Below are the code and all the weights of a small trained network. Each question names an input and a class and asks about switching units off, where a switched-off unit gives its printed mean instead of its output.

import numpy as np


def w(rows, s, z=0):
    codes = np.array(rows[::2]) - 128.0
    scale = np.full(codes.shape[1], s)
    scale[-1] = z or s
    return codes * scale


def norm(h):
    return h / np.sqrt((h * h).mean(-1, keepdims=True) + 1e-5)


def f(y):
    return np.maximum(y, 0)


def log_softmax(a):
    a = a - a.max(-1, keepdims=True)
    return a - np.log(np.exp(a).sum(-1, keepdims=True))


def net(x, mask):
    res = np.array(x, float).reshape(1, 5) / 4 @ E
    u = 0
    for l in range(2):
        y = f(norm(res) @ A[l][:, :-1].T + A[l][:, -1])
        res = res + np.where(mask[u : u + 13], y, B[l][:, -1]) @ B[l][:, :-1]
        u += 13
    return log_softmax(norm(res)[-1] @ U[:, :-1].T + U[:, -1])


A, B = {}, {}
E = w([
[230,126,132,91,168,123,226,201,160],'x0',
[157,249,148,150,157,111,112,139,96],'x1',
[129,128,127,126,129,129,128,124,128],'x2',
[116,104,21,176,219,141,130,164,104],'x3',
[128,128,127,126,129,124,128,129,126],'x4',
],0.012)
A[0] = w([
[135,153,159,110,110,111,121,122,116,38],'0.n1',
[86,138,185,141,62,131,80,97,126,225],'0.n2',
[128,152,149,114,124,124,127,126,122,105],'0.n3',
[151,129,192,103,81,126,148,125,131,119],'0.n4',
[146,132,169,117,103,114,139,141,128,3],'0.n5',
[138,255,132,141,157,128,118,127,116,189],'0.n6',
[64,131,105,154,134,118,63,103,104,82],'0.n7',
[151,169,139,137,144,127,124,133,118,3],'0.n8',
[122,172,99,140,154,116,120,136,117,7],'0.n9',
[150,122,109,122,160,115,137,124,116,12],'0.n10',
[89,159,128,133,124,126,92,109,110,60],'0.n11',
[127,138,144,130,117,121,91,118,143,47],'0.n12',
[133,147,143,133,134,124,138,150,145,60],'0.n13',
],0.024,0.0033)
B[0] = w([
[62,175,68,175,106,166,183,85,131,172],'0.n1',
[126,74,109,116,122,45,197,172,78,251],'0.n2',
[103,142,96,165,121,161,162,93,128,159],'0.n3',
[145,153,168,92,117,157,52,145,165,222],'0.n4',
[130,150,143,140,158,141,112,93,181,174],'0.n5',
[195,198,125,206,98,78,77,196,106,240],'0.n6',
[119,174,88,120,130,174,46,95,178,219],'0.n7',
[98,107,21,56,123,121,128,74,98,164],'0.n8',
[156,51,170,84,154,138,81,163,104,164],'0.n9',
[106,105,100,135,133,129,170,178,166,154],'0.n10',
[124,126,254,155,124,187,158,188,125,185],'0.n11',
[104,143,164,111,142,106,159,93,82,157],'0.n12',
[139,92,80,103,127,97,128,120,168,153],'0.n13',
],0.029,0.019)
A[1] = w([
[134,127,171,185,113,96,176,101,103,40],'1.n1',
[76,103,172,77,131,188,140,120,106,70],'1.n2',
[100,124,173,83,112,163,173,73,153,70],'1.n3',
[189,143,135,171,104,92,126,109,15,30],'1.n4',
[71,72,159,84,166,104,210,75,66,56],'1.n5',
[167,169,146,130,87,96,23,72,133,64],'1.n6',
[184,195,85,134,86,177,124,34,149,1],'1.n7',
[150,119,190,104,116,152,83,51,196,53],'1.n8',
[88,125,99,121,162,170,112,2,145,9],'1.n9',
[195,152,109,160,226,78,174,122,59,56],'1.n10',
[141,90,139,157,217,176,228,103,131,77],'1.n11',
[93,102,120,153,136,168,55,78,128,65],'1.n12',
[81,98,151,56,187,163,135,99,167,106],'1.n13',
],0.021,0.0033)
B[1] = w([
[133,166,118,192,98,123,109,130,65,158],'1.n1',
[159,119,63,112,123,118,145,64,158,153],'1.n2',
[178,69,155,128,107,159,96,148,153,148],'1.n3',
[53,90,157,77,107,176,184,64,167,209],'1.n4',
[177,102,99,104,170,92,81,158,136,175],'1.n5',
[143,135,154,130,251,170,141,123,130,249],'1.n6',
[159,186,98,125,174,71,167,111,155,186],'1.n7',
[157,126,144,151,12,106,136,129,137,209],'1.n8',
[62,81,82,96,78,139,93,100,100,154],'1.n9',
[109,59,140,84,77,79,129,94,123,176],'1.n10',
[110,152,127,180,188,167,182,157,110,155],'1.n11',
[85,129,99,124,133,139,104,99,59,174],'1.n12',
[102,104,160,133,90,168,180,98,153,182],'1.n13',
],0.034,0.016)
U = w([
[161,35,86,75,117,37,126,166,107,251],'0',
[43,97,68,121,102,213,96,48,104,146],'1',
[46,183,185,171,39,83,190,144,42,57],'2',
[152,161,198,153,191,191,16,171,85,65],'3',
[183,117,184,124,37,184,153,84,222,53],'4',
[105,90,102,179,188,189,250,167,148,35],'5',
[184,242,90,135,196,90,151,97,178,132],'6',
],0.014,0.0024)

Each question gives the input, the list of numbers given to net, and the class t.
The units are the neurons (one row each of A and B). Each row of codes is followed by its name. A weight is (code - 128) times the scale printed after its matrix; where a second scale follows, it is the last column's (A, B and U).
mask holds one flag per neuron, layer by layer. A switched-off neuron (its flag False) gives its mean, the last column of its row in B, instead of its output. The means were averaged over made-up inputs and are rounded, as every weight is.
A unit's drop is (log p(t) with every unit on - log p(t) with that unit switched off) / (log p(t) with every unit on - log p(t) with every unit switched off).
The circuit of an input: a set's keep is (log p(t) with only the set's units on - log p(t) with every unit switched off) / (log p(t) with every unit on - log p(t) with every unit switched off). Starting from the 12 units with the biggest drops (on a tie, the unit counted first), units are removed one at a time, each time the one whose removal leaves the highest keep (on an exact tie, the one counted first), for as long as the keep stays at least 0.8.
circuit, biggest first: the units of the circuit, biggest drop first
unit that matters most: the unit with the biggest drop
top k neurons: the k neurons with the biggest drops, biggest first
top k neurons in layer l: the k neurons of layer l with the biggest drops, biggest first
drop when u is switched off: that unit's drop, to one decimal
input [-6,8,-2,-1,-3], class 2: circuit, biggest first : 0.n2, 0.n6, 1.n4
input [-1,-1,1,3,2], class 1: unit that matters most : 0.n6
input [-8,2,-5,-2,-1], class 2: circuit, biggest first : 0.n2, 0.n11
input [-4,8,3,1,2], class 3: top 2 neurons : 0.n7, 0.n6
input [-3,6,-7,0,5], class 2: top 2 neurons in layer 0 : 0.n4, 0.n6
input [-6,-5,-2,-6,2], class 0: top 3 neurons : 0.n2, 0.n6, 1.n5
input [-5,-1,1,-2,-5], class 0: top 2 neurons : 0.n2, 0.n6
input [-7,3,4,-3,6], class 2: circuit, biggest first : 0.n2, 0.n11
input [0,8,-5,-6,7], class 2: top 2 neurons : 0.n7, 0.n2
input [-1,8,-3,1,-7], class 3: top 4 neurons : 0.n6, 0.n2, 0.n9, 1.n6
input [-6,-2,-5,-7,-4], class 0: top 2 neurons : 0.n2, 0.n6
input [-8,-1,5,-5,7], class 0: top 3 neurons : 0.n2, 0.n6, 1.n5
input [-5,1,7,-7,3], class 2: top 3 neurons : 0.n2, 1.n1, 0.n11
input [0,1,-4,1,2], class 3: circuit, biggest first : 0.n9
input [-3,-1,-2,-4,-1], class 0: top 2 neurons : 0.n2, 0.n6
input [-7,-4,-5,-8,0], class 0: top 3 neurons : 0.n2, 0.n6, 1.n5
input [0,-6,7,7,-4], class 1: top 2 neurons : 0.n2, 0.n6
input [0,-6,6,2,-3], class 1: top 2 neurons in layer 0 : 0.n2, 0.n11
input [1,0,1,3,8], class 5: top 4 neurons in layer 0 : 0.n6, 0.n2, 0.n4, 0.n7
input [-2,7,-4,6,6], class 3: top neuron : 0.n9
input [-1,0,-8,3,-2], class 1: top 2 neurons : 0.n6, 1.n12
input [-2,-2,-6,0,1], class 0: top 3 neurons in layer 0 : 0.n2, 0.n6, 0.n4
input [-4,-5,2,-8,8], class 0: top 3 neurons : 0.n2, 0.n6, 1.n5
input [-3,-7,3,-6,5], class 0: top 2 neurons : 0.n2, 0.n6
input [-8,2,-6,3,6], class 3: drop when 1.n13 is switched off : 0.0
input [-4,7,4,-4,5], class 2: drop when 0.n2 is switched off : 0.7
input [-6,6,4,3,-8], class 3: unit that matters most : 0.n7
input [-3,4,3,-7,-1], class 2: drop when 0.n2 is switched off : 1.1
input [2,6,0,-8,0], class 6: drop when 0.n4 is switched off : 0.8
